Below are the code and all the weights of a small trained network. Each question names an input and a class and asks about switching units off, where a switched-off unit gives its printed mean instead of its output.

import numpy as np


def w(rows, s, z=0):
    codes = np.array(rows[::2]) - 128.0
    scale = np.full(codes.shape[1], s)
    scale[-1] = z or s
    return codes * scale


def f(y):
    return np.maximum(y, 0)


def log_softmax(a):
    a = a - a.max(-1, keepdims=True)
    return a - np.log(np.exp(a).sum(-1, keepdims=True))


def net(x, mask):
    res = np.array(x, float).reshape(1, 4) / 4 @ E
    y = f(res @ A[0][:, :-1].T + A[0][:, -1])
    res = res + np.where(mask, y, B[0][:, -1]) @ B[0][:, :-1]
    return log_softmax(res[-1] @ U[:, :-1].T + U[:, -1])


A, B = {}, {}
E = w([
[149,128,78,191,1],'x0',
[16,144,94,183,130],'x1',
[165,131,8,153,180],'x2',
[179,110,174,250,160],'x3',
],0.0096)
A[0] = w([
[154,125,152,180,135,42],'N0',
[99,135,87,55,97,68],'N1',
[143,141,54,121,151,77],'N2',
[145,127,96,118,61,107],'N3',
[119,139,109,94,119,71],'N4',
[107,120,124,83,107,67],'N5',
[219,132,125,56,108,83],'N6',
[108,130,96,54,97,79],'N7',
[108,134,100,57,100,107],'N8',
[110,126,142,87,170,76],'N9',
[140,104,122,135,76,65],'N10',
[134,142,112,136,92,84],'N11',
[143,146,113,155,75,64],'N12',
[1,136,94,162,136,62],'N13',
[109,132,126,84,188,158],'N14',
[202,129,153,117,121,62],'N15',
[125,139,137,113,179,40],'N16',
[109,131,135,105,190,50],'N17',
[138,136,129,129,107,246],'N18',
[88,138,192,104,90,72],'N19',
[53,127,114,151,131,46],'N20',
[165,137,182,231,166,49],'N21',
[111,138,100,64,101,88],'N22',
[130,120,155,118,110,82],'N23',
[110,124,155,104,182,44],'N24',
[121,118,103,116,75,146],'N25',
[136,137,99,122,69,81],'N26',
[148,132,107,144,144,122],'N27',
[129,127,143,138,157,67],'N28',
[213,126,133,70,110,62],'N29',
[93,130,213,106,69,54],'N30',
[128,133,108,137,88,76],'N31',
[156,126,23,117,170,51],'N32',
],0.022,0.012)
B[0] = w([
[149,69,76,159,99,175],'N0',
[134,41,82,164,126,210],'N1',
[179,141,115,42,98,199],'N2',
[152,149,198,169,131,201],'N3',
[150,97,91,145,116,154],'N4',
[153,86,96,137,116,163],'N5',
[37,193,72,139,138,213],'N6',
[138,54,81,153,146,206],'N7',
[119,44,104,142,159,212],'N8',
[155,149,169,185,124,183],'N9',
[176,166,123,194,92,166],'N10',
[162,150,142,165,116,160],'N11',
[186,168,134,200,88,180],'N12',
[15,214,62,148,153,250],'N13',
[133,129,238,160,161,235],'N14',
[79,176,79,145,126,180],'N15',
[174,161,140,184,87,161],'N16',
[177,158,163,187,111,182],'N17',
[59,81,254,71,229,227],'N18',
[179,151,120,37,93,198],'N19',
[78,192,63,157,112,182],'N20',
[142,7,56,171,156,250],'N21',
[125,55,94,152,134,197],'N22',
[145,153,110,104,102,146],'N23',
[183,175,144,191,91,178],'N24',
[131,130,201,148,152,200],'N25',
[161,156,171,178,118,183],'N26',
[142,116,147,82,125,171],'N27',
[145,117,113,149,98,146],'N28',
[65,205,60,160,121,196],'N29',
[205,170,85,19,72,215],'N30',
[168,158,136,176,110,163],'N31',
[204,156,94,9,66,233],'N32',
],0.043,0.014)
U = w([
[207,59,112,152,188,122],'0',
[113,224,112,137,175,107],'1',
[249,183,228,191,150,96],'2',
[247,164,142,21,119,96],'3',
[131,115,255,63,253,254],'4',
[127,110,200,118,76,106],'5',
],0.0068,0.018)

Each question gives the input, the list of numbers given to net, and the class t.
The units are the neurons (one row each of A and B). Each row of codes is followed by its name. A weight is (code - 128) times the scale printed after its matrix; where a second scale follows, it is the last column's (A, B and U).
mask holds one flag per neuron, in row order. A switched-off neuron (its flag False) gives its mean, the last column of its row in B, instead of its output. The means were averaged over made-up inputs and are rounded, as every weight is.
A unit's drop is (log p(t) with every unit on - log p(t) with that unit switched off) / (log p(t) with every unit on - log p(t) with every unit switched off).
The circuit of an input: a set's keep is (log p(t) with only the set's units on - log p(t) with every unit switched off) / (log p(t) with every unit on - log p(t) with every unit switched off). Starting from the 12 units with the biggest drops (on a tie, the unit counted first), units are removed one at a time, each time the one whose removal leaves the highest keep (on an exact tie, the one counted first), for as long as the keep stays at least 0.8.
units of the circuit, in order: the units of the circuit, biggest drop first
k most important neurons: the k neurons with the biggest drops, biggest first
drop when u is switched off: that unit's drop, to one decimal
input [6,8,-4,2], class 1: units of the circuit, in order : [N13]
input [-6,-8,8,-1], class 1: 4 most important neurons : [N6; N29; N30; N15]
input [8,6,8,-4], class 2: 3 most important neurons : [N3; N26; N25]
input [-5,-8,-2,-7], class 1: 4 most important neurons : [N6; N29; N21; N15]
input [-5,3,5,3], class 2: 4 most important neurons : [N30; N14; N19; N17]
input [-7,-4,7,4], class 2: 4 most important neurons : [N14; N30; N17; N16]
input [4,3,6,-4], class 3: 2 most important neurons : [N32; N2]
input [-5,-6,-8,-3], class 3: 2 most important neurons : [N30; N19]
input [-7,-7,3,-5], class 1: 4 most important neurons : [N6; N29; N3; N15]
input [-8,8,-7,5], class 1: 3 most important neurons : [N13; N20; N3]
input [2,4,-3,-1], class 1: 2 most important neurons : [N13; N14]
input [2,4,3,3], class 1: 2 most important neurons : [N14; N13]
input [5,7,-3,-2], class 1: drop when N13 is switched off : 5.0
input [4,1,-7,-1], class 3: units of the circuit, in order : [N30]
input [1,2,8,-5], class 3: drop when N32 is switched off : 2.4
input [2,7,-8,-3], class 3: drop when N19 is switched off : 3.1
